Each row of numbers stands for one object and depends on some of the facts below. Use the named rows to name the rest.

There are 4 kinds of fact about the objects: tiliza, stegem, limuk, skebaklun.
tiliza: is directly part of; stegem: points at; limuk: is directly followed by; skebaklun: is of sort
[babul branal brirepli drodas kigrel sede skozan sotris trides] tiliza skobrek
[bati bebe dotrir flutrak grafeves kluroflor kogrik stipen tovu] tiliza graplum
[batreba breke dromos fostila gilil nibu ploda skugra stubrotrun] tiliza sebrik
[bimer dranon fumem] tiliza gosku
[bogu gropek stastan] tiliza kadel
[brapur drabal loplek peze postok treklan] tiliza fogo
[brefadril dotri fetrar kliker plafaru plozem riskek zetu zozom] tiliza klidus
[brenuk brestepo gutil lavur paku serek stefo trulus] tiliza tadra
[brites fonil giti klakim trapul trustem zustubras] tiliza zitretom
[brobrus daflepo plili ploge vilu zedra] tiliza tovon
[broful gosku graplum kadel klozak klugrur koza pluni studren zilu] tiliza ditrus
[brutam flozo fofluk pigo rikol skidrum] tiliza mufa
[bugan lovuk nupil nuvok tolo trakiples vofli vopi] tiliza rustago
[dagri dronen druplazim fupel metror selos sidru] tiliza rudu
[dasisto grofa sabirel] tiliza tiflik
[detrul fligar kladros sizin] tiliza stefo
[dinan grofon kigrin nedra plodaskem pubruk] tiliza klegil
[droflu pleski ruges zetim] tiliza brobrus
[drogafir klusik noplum pemugel] tiliza sotroku
[drute feza] tiliza zistu
[dukota klabugrem kligrak klogu skeflusto] tiliza brestepo
[faflafos fogo fona peskor zakam] tiliza dreflufen
[feflosi keklu mirur nusotar plosto] tiliza kliron
[fibak ketel rudu skobrek trokem vateru] tiliza lamun
[fleskas] tiliza faflafos
[flezotror kledre klutri napi pafle sakik veskerus] tiliza plili
[flistofler grugo mifla skovir staple zezas] tiliza troflar
[flogris gekek stines stopini vepla] tiliza trulus
[floki gastodor plaflista treskur] tiliza fibak
[ganu plekil] tiliza serek
[gudro skozen troku] tiliza drute
[kagunol vami] tiliza lovuk
[klegil mubu mufa plosku posto sebrik sotroku zitretom] tiliza rebofel
[klidus kliron levem tiflik trarustam troflar] tiliza flisul
[mitoskel vakugros] tiliza paku
[movu nuvem] tiliza vateru
branal stegem: brirepli
brapur stegem: postok
brefadril stegem: fetrar
broful stegem: koza
dasisto stegem: grofa
detrul stegem: fligar
dotri stegem: plafaru
dotrir stegem: kluroflor
dranon stegem: bimer
drodas stegem: skozan
dromos stegem: batreba
fetrar stegem: dotri zetu
flezotror stegem: kledre
fligar stegem: kladros
flutrak stegem: bati
fumem stegem: bimer
fupel stegem: sidru metror
gekek stegem: stopini
gilil stegem: stubrotrun
giti stegem: trustem
grugo stegem: zezas
kigrel stegem: branal sotris
kladros stegem: sizin
kligrak stegem: klabugrem skeflusto
lavur stegem: gutil
loplek stegem: drabal
mifla stegem: grugo
mubu stegem: plosku
napi stegem: veskerus pafle
noplum stegem: klusik
nuvem stegem: movu
pemugel stegem: drogafir
pleski stegem: droflu ruges
ploda stegem: skugra
plosto stegem: nusotar keklu
plozem stegem: kliker dotri
pluni stegem: klugrur
posto stegem: plosku
postok stegem: drabal
pubruk stegem: kigrin nedra
rikol stegem: flozo
sede stegem: skozan trides kigrel
sizin stegem: fligar
skozan stegem: branal
skugra stegem: breke
stastan stegem: gropek
stubrotrun stegem: batreba
studren stegem: klozak
tovu stegem: stipen
trakiples stegem: tolo
trarustam stegem: levem
treklan stegem: drabal
treskur stegem: gastodor
trides stegem: babul
vakugros stegem: mitoskel
veskerus stegem: klutri pafle
vilu stegem: daflepo
zezas stegem: mifla grugo
limuk (each to the one after it):
bati limuk bebe limuk stipen limuk dotrir limuk kogrik limuk tovu limuk kluroflor limuk grafeves limuk flutrak
bimer limuk dranon limuk fumem
branal limuk brirepli limuk drodas limuk trides limuk babul limuk skozan limuk sotris limuk kigrel limuk sede
breke limuk stubrotrun limuk dromos limuk skugra limuk ploda limuk nibu limuk fostila limuk batreba limuk gilil
dagri limuk druplazim limuk metror limuk fupel limuk dronen limuk sidru limuk selos
detrul limuk kladros limuk sizin limuk fligar
drogafir limuk noplum limuk klusik limuk pemugel
drute limuk feza
fibak limuk ketel limuk trokem limuk skobrek limuk vateru limuk rudu
flozo limuk rikol limuk skidrum limuk fofluk limuk pigo limuk brutam
fogo limuk fona limuk zakam limuk faflafos limuk peskor
gastodor limuk treskur limuk plaflista limuk floki
gekek limuk stopini limuk flogris limuk vepla limuk stines
grofa limuk sabirel limuk dasisto
gropek limuk bogu limuk stastan
kagunol limuk vami
kigrin limuk dinan limuk grofon limuk nedra limuk pubruk limuk plodaskem
klakim limuk fonil limuk giti limuk zustubras limuk trapul limuk brites limuk trustem
kledre limuk flezotror limuk klutri limuk veskerus limuk pafle limuk sakik limuk napi
kliron limuk klidus limuk tiflik limuk levem limuk trarustam limuk troflar
mitoskel limuk vakugros
movu limuk nuvem
peze limuk postok limuk drabal limuk loplek limuk treklan limuk brapur
plekil limuk ganu
plili limuk brobrus limuk daflepo limuk vilu limuk ploge limuk zedra
plosto limuk nusotar limuk feflosi limuk mirur limuk keklu
posto limuk plosku limuk mufa limuk klegil limuk sotroku limuk zitretom limuk mubu limuk sebrik
riskek limuk zozom limuk zetu limuk plozem limuk kliker limuk plafaru limuk brefadril limuk fetrar limuk dotri
skeflusto limuk klabugrem limuk kligrak limuk klogu limuk dukota
skovir limuk grugo limuk mifla limuk zezas limuk flistofler limuk staple
skozen limuk gudro limuk troku
stefo limuk brestepo limuk brenuk limuk trulus limuk serek limuk paku limuk lavur limuk gutil
studren limuk graplum limuk broful limuk zilu limuk klugrur limuk klozak limuk koza limuk gosku limuk pluni limuk kadel
vopi limuk lovuk limuk vofli limuk tolo limuk bugan limuk nuvok limuk nupil limuk trakiples
zetim limuk pleski limuk droflu limuk ruges
{babul bati bebe bogu branal brefadril breke brenuk brites brobrus broful bugan daflepo dinan ditrus dotrir drabal dranon dreflufen droflu drogafir druplazim drute faflafos feflosi fetrar feza fleskas flezotror flistofler flozo flutrak fonil fostila fumem fupel ganu gastodor gekek gilil grafeves grofa grofon gropek gudro kagunol keklu ketel kigrin klabugrem kladros klakim kligrak kliron klogu klozak klugrur kluroflor klusik klutri kogrik koza lamun lavur loplek lovuk mifla mirur mitoskel movu mubu napi nibu noplum nupil nusotar nuvem nuvok paku pemugel peskor peze plafaru pleski plili plosku pluni pubruk rebofel rikol ruges sakik sebrik selos serek sidru sizin skeflusto skobrek skozan skozen skugra sotris sotroku staple stastan stines stipen stopini stubrotrun studren tadra tiflik tovon tovu trakiples trapul trarustam treklan trides trokem troku trulus trustem vakugros vami vateru veskerus vilu vofli zakam zedra zetim zetu zilu zitretom zozom zustubras} skebaklun a
{batreba bimer brapur brestepo brirepli brutam dagri dasisto detrul dotri drodas dromos dronen dukota fibak fligar flisul flogris floki fofluk fogo fona giti gosku graplum grugo gutil kadel kigrel kledre klegil klidus kliker levem metror mufa nedra pafle pigo plaflista plekil ploda plodaskem ploge plosto plozem posto postok riskek rudu rustago sabirel sede skidrum skovir stefo tolo treskur troflar vepla vopi zezas zistu} skebaklun b

Some objects and their rows:
rustago: -100; -90; 14; -85; 43; 15; -124; 45; -63; -104; -82; 89; 44; -23; -45; 44; 83; 39; -16; 108; -35; -89; -22; -53; 67; -154; 68; -20; 38; 128; -11; 66
vofli: 54; 25; -48; 88; 7; -51; -11; -40; 74; 53; 135; -108; 9; 47; -49; -47; 42; 41; 15; -33; 4; 56; -41; -66; -29; 110; -36; 19; 16; 39; 30; -29
grugo: -133; -109; 36; -206; -30; -71; -67; 117; -116; 12; 27; 78; 105; 41; -139; -81; -184; 50; -86; 8; -24; -91; 24; -198; 84; -7; 206; 10; -155; 123; -8; -232
mifla: -32; 6; 7; 14; -48; -172; -53; 28; 22; -9; 32; -46; 53; -5; -1; -8; -139; 3; -46; 17; -15; -68; 57; 12; 83; 68; 292; 16; -35; 0; -9; -50
stipen: -59; 14; 51; 46; -57; 25; -46; 63; 119; 44; -19; -13; 44; -14; -185; -65; -84; 22; -174; 86; 22; 11; -12; 31; 8; 31; 98; -3; 11; 72; -27; -33
rebofel: -12; -30; -33; 282; -6; 98; -64; 50; -116; 12; 73; -1; 47; -74; 195; 3; 217; -5; 198; 38; 6; 257; -149; 171; -39; -239; 12; -170; 244; 63; -70; 13
skidrum: -41; 1; 36; 73; -15; 43; -48; 39; -168; 156; 115; 86; 37; -15; -7; -5; 134; -39; -3; 13; -36; 16; 38; -49; -58; -226; -91; -164; 119; 64; -74; -184
dagri: -81; -62; 84; -61; -75; 2; 32; 181; -141; -11; 77; 58; 85; 23; 4; -99; -180; 74; -139; -64; -42; -73; -31; -355; -10; -50; 144; 84; -166; 180; -15; -302
detrul: -5; -81; 30; -13; 5; -158; -18; 116; -193; 7; 200; -73; 97; 53; 130; -30; -93; 15; 3; -147; -57; -158; 39; -457; -57; 17; 131; 37; -72; 99; 39; -253
zakam: 8; -19; 14; 48; 3; -20; -5; 10; 58; 0; 63; -80; 1; 64; -58; -55; -7; 12; 6; -16; 2; 26; -43; -29; 0; 45; 4; 71; 5; 41; 9; -56
trulus: 28; 24; -31; 26; 25; -62; -111; 32; 146; -92; -54; -67; 78; 11; -22; 40; 49; 13; 23; 13; 8; -34; -96; -19; 17; 59; 55; -135; 146; -27; 33; 150
brenuk: 67; 10; -67; 109; -24; -51; 17; -26; 47; 5; 118; -90; 28; 48; -62; -68; 10; 35; -5; -59; 14; 63; -63; -100; -58; 101; -21; 0; -65; 56; 34; -67
serek: 3; -15; -49; -74; -5; 83; 19; 75; 69; -138; -126; 50; 22; -20; 104; 25; -34; -20; 139; 21; 15; 104; -111; 160; 53; 55; 70; -72; -1; -69; 13; 145
pleski: 16; -44; 49; 79; 59; -116; 24; -6; 37; 3; 4; -147; -11; 69; 125; -12; 14; -3; -54; -193; 9; -177; -7; -233; -21; -63; 15; 103; 50; 46; -9; -202
treklan: 19; -32; -20; -41; 71; 21; 173; -90; 0; -69; -107; -35; -125; 22; 184; 75; 18; -37; 111; -161; 30; -139; 99; 66; -1; 5; -8; 206; -91; -153; -1; -2
dinan: -29; 0; 77; 304; -33; 71; 33; 87; -88; 163; 171; -38; 70; -23; 88; -65; 75; -36; 31; -64; -16; 187; -27; 45; -67; -160; -1; -157; 105; 107; -112; -286
levem: -44; 63; 21; -121; -74; 59; -61; 43; -1; -31; 9; 144; 36; -65; -109; 29; -150; 29; -167; 128; -72; -50; 78; -31; 9; 17; 57; -63; -88; 10; 37; 85
zetu: 61; 84; -10; 87; -75; -8; -42; 27; 218; 22; 17; -72; -9; 7; -168; -47; -5; 72; -200; 17; -11; -22; -63; -77; -60; 63; -88; 67; 91; 59; 28; 53
fetrar: 99; 75; -173; -187; 54; 183; 101; -229; 172; -100; -214; 37; -221; 15; -57; 70; 112; 3; 124; 46; 59; 16; 40; 309; -26; 226; -343; 116; -121; -202; 104; 366
ketel: 109; 74; -38; 192; -54; -100; 1; 35; 41; 0; 223; -134; 75; 5; 113; -25; -39; 58; -43; -84; -40; 31; -87; -233; -97; 113; 89; -10; 5; 28; 60; -88

Which object is each row?
No name comes twice in this set of rows, the named rows included.
1; 76; -147; -417; 106; 273; 85; -239; 9; -118; -368; 218; -255; -14; -39; 135; 44; -25; 55; 74; 44; -124; 165; 291; 29; 135; -393; 165; -161; -240; 91; 430 -> dotri
23; 57; -119; -362; 58; 268; 120; -227; -155; -143; -184; 184; -189; -47; 202; 221; 28; -68; 262; -61; -16; -121; 281; 244; -67; 190; -197; 114; -214; -350; 107; 525 -> sede
-75; -38; 20; -286; 10; -116; -38; 52; -129; -60; -54; 106; 34; -27; -57; 34; -168; -19; -117; 63; -3; -169; 154; 11; 97; 15; 192; 7; -61; -7; 4; 25 -> zezas
46; 7; -101; 32; 98; 127; 105; -195; -125; 59; -34; 26; -157; -1; 153; 59; 241; -117; 370; -29; 47; 172; 81; 371; -19; 18; -218; -86; -8; -144; -33; 177 -> mubu
-66; 50; 103; 10; -123; 72; -119; 102; -15; 34; 132; 35; 83; 10; -182; -56; -102; 103; -201; 31; -79; -8; 43; -273; -155; -16; -7; 29; -46; 133; 28; 40 -> brirepli
163; 4; -57; -26; 179; 83; 242; -363; -191; -9; -152; 10; -248; -73; 206; 275; 154; -168; 339; 14; 77; 113; 177; 500; 54; -79; -242; 44; 1; -430; -9; 512 -> gilil
-28; -36; -73; -60; 91; -157; -14; -2; -196; 118; 35; 63; -38; 3; 125; -38; 179; -117; 63; -6; 9; -87; -9; -116; 152; -159; -71; -236; 23; 63; -59; -441 -> giti
-47; 42; 87; -111; -55; 13; -84; 70; 51; 42; -20; 88; 25; -14; -187; -28; -119; 54; -256; 105; -50; -89; 65; -113; -13; -11; 40; 16; 4; 69; 34; 33 -> metror
54; -108; 95; -12; 91; 36; 111; -158; -353; 25; 53; 39; -93; 27; 129; 108; 72; -81; 191; 12; 20; 67; 129; 50; -36; -233; -191; 62; 4; -94; -30; 192 -> ploda
-55; -42; 130; 118; -72; -43; -21; 100; 44; 41; 115; -106; 98; 78; -64; -90; -92; 87; -55; -127; -24; 17; -25; -227; -87; 65; 141; 123; -24; 210; -1; -155 -> branal
38; -155; 99; 10; 95; -45; 129; -123; -361; 99; 59; 9; -53; 32; 61; 7; 39; -41; 159; -29; 30; 81; 7; -129; 13; -272; -140; 52; -51; 10; -39; -93 -> dromos

The same objects again, as new rows of numbers:
Known rows:
bugan: -64; -84; -129; -21; 141; -142; -131; -8; -75; 157; -45; -76; -266
zilu: 27; -18; -42; -74; 244; -64; -34; 18; -26; 28; -8; -82; -274
fumem: 342; -143; 328; 82; 86; 70; -3; -37; 16; -71; 20; -98; 35
klozak: -68; 3; -201; 60; 50; -241; -217; 18; -161; 271; 30; -44; -189
noplum: 10; -220; 309; 49; -276; 170; 320; -306; 170; -97; -384; 6; 294
bati: -108; 241; 48; -133; 93; 125; 64; 132; 262; -138; 44; -232; 261
stipen: 6; 35; 12; -130; 233; 39; 13; 68; 97; -64; -7; -146; -152
drabal: 306; -125; -170; -101; 75; -57; 212; 421; 246; 33; -184; -136; -100
serek: 69; 156; -120; 10; 160; -275; 87; -19; -248; 103; 92; 114; -259
stopini: -47; 147; 43; -141; 176; 93; 27; 105; 208; -115; 22; -216; 69
grofon: -238; -145; 4; -177; -99; 74; 348; -246; 140; -8; -444; 2; -132
gekek: 217; 57; 334; 52; -33; 176; 9; 49; 191; -142; 78; -216; 442
feza: -91; 115; 32; -145; 139; 108; 65; 76; 227; -121; -38; -210; 79
ganu: -47; 155; 41; -151; 175; 88; 54; 103; 206; -112; 23; -200; 77
loplek: 626; -379; 69; 131; -65; -86; 106; 294; 67; 109; -170; -67; -49
dukota: -49; -118; -188; -37; 53; 45; -217; 106; -118; 69; 110; 90; -312
postok: 671; -317; -1; 70; -301; 201; 227; 610; 281; -91; -87; 12; 296
rudu: 2; 174; -257; 61; -32; -193; -97; 94; -361; 118; 279; 314; -214
levem: 44; -46; -87; -106; 164; 106; -119; 158; -65; -59; 175; 72; -323
dotri: 171; -149; -60; 384; -368; -109; -541; 85; -354; 345; 277; 105; 161

Name these rows:
No name comes twice in this set of rows, the named rows included.
-113; 77; -33; -153; 32; 260; 22; 164; 177; -216; 90; 3; 47 -> fona
-31; 430; -14; -148; 23; 153; 222; 202; 51; -278; 297; 146; 219 -> fibak
389; -219; 282; 119; 97; 12; -128; -24; -109; 41; 52; -100; -94 -> trides
60; 321; -53; -48; 151; -191; 149; 54; -137; -6; 157; 54; -50 -> lamun
16; -27; -102; -11; 189; -145; -180; 52; -107; 160; 55; -104; -293 -> babul
357; -196; 279; 92; -16; 278; -113; 104; -30; -144; 165; 40; -7 -> drodas
18; -324; 212; 421; -53; 71; 247; -296; 334; -315; -383; 144; 389 -> stubrotrun
26; -47; -31; -90; 242; -59; -65; 42; -4; 35; -9; -105; -271 -> klogu
361; -244; 284; 157; 66; 10; -73; -82; -92; 29; -16; -52; -77 -> veskerus
274; -16; 345; 70; 24; 127; 30; 5; 107; -125; 44; -155; 269 -> dranon
-61; -186; 238; 68; -448; 361; 274; -183; 196; -221; -269; 161; 440 -> posto
-320; -190; -182; -56; -326; -150; 86; -276; -143; 358; -413; 50; -193 -> brites
304; 14; 338; 57; 58; 131; -7; 46; 102; -129; 105; -162; 258 -> nuvem
-222; -201; -15; -202; -155; 21; 276; -265; -5; 125; -464; 16; -286 -> zustubras

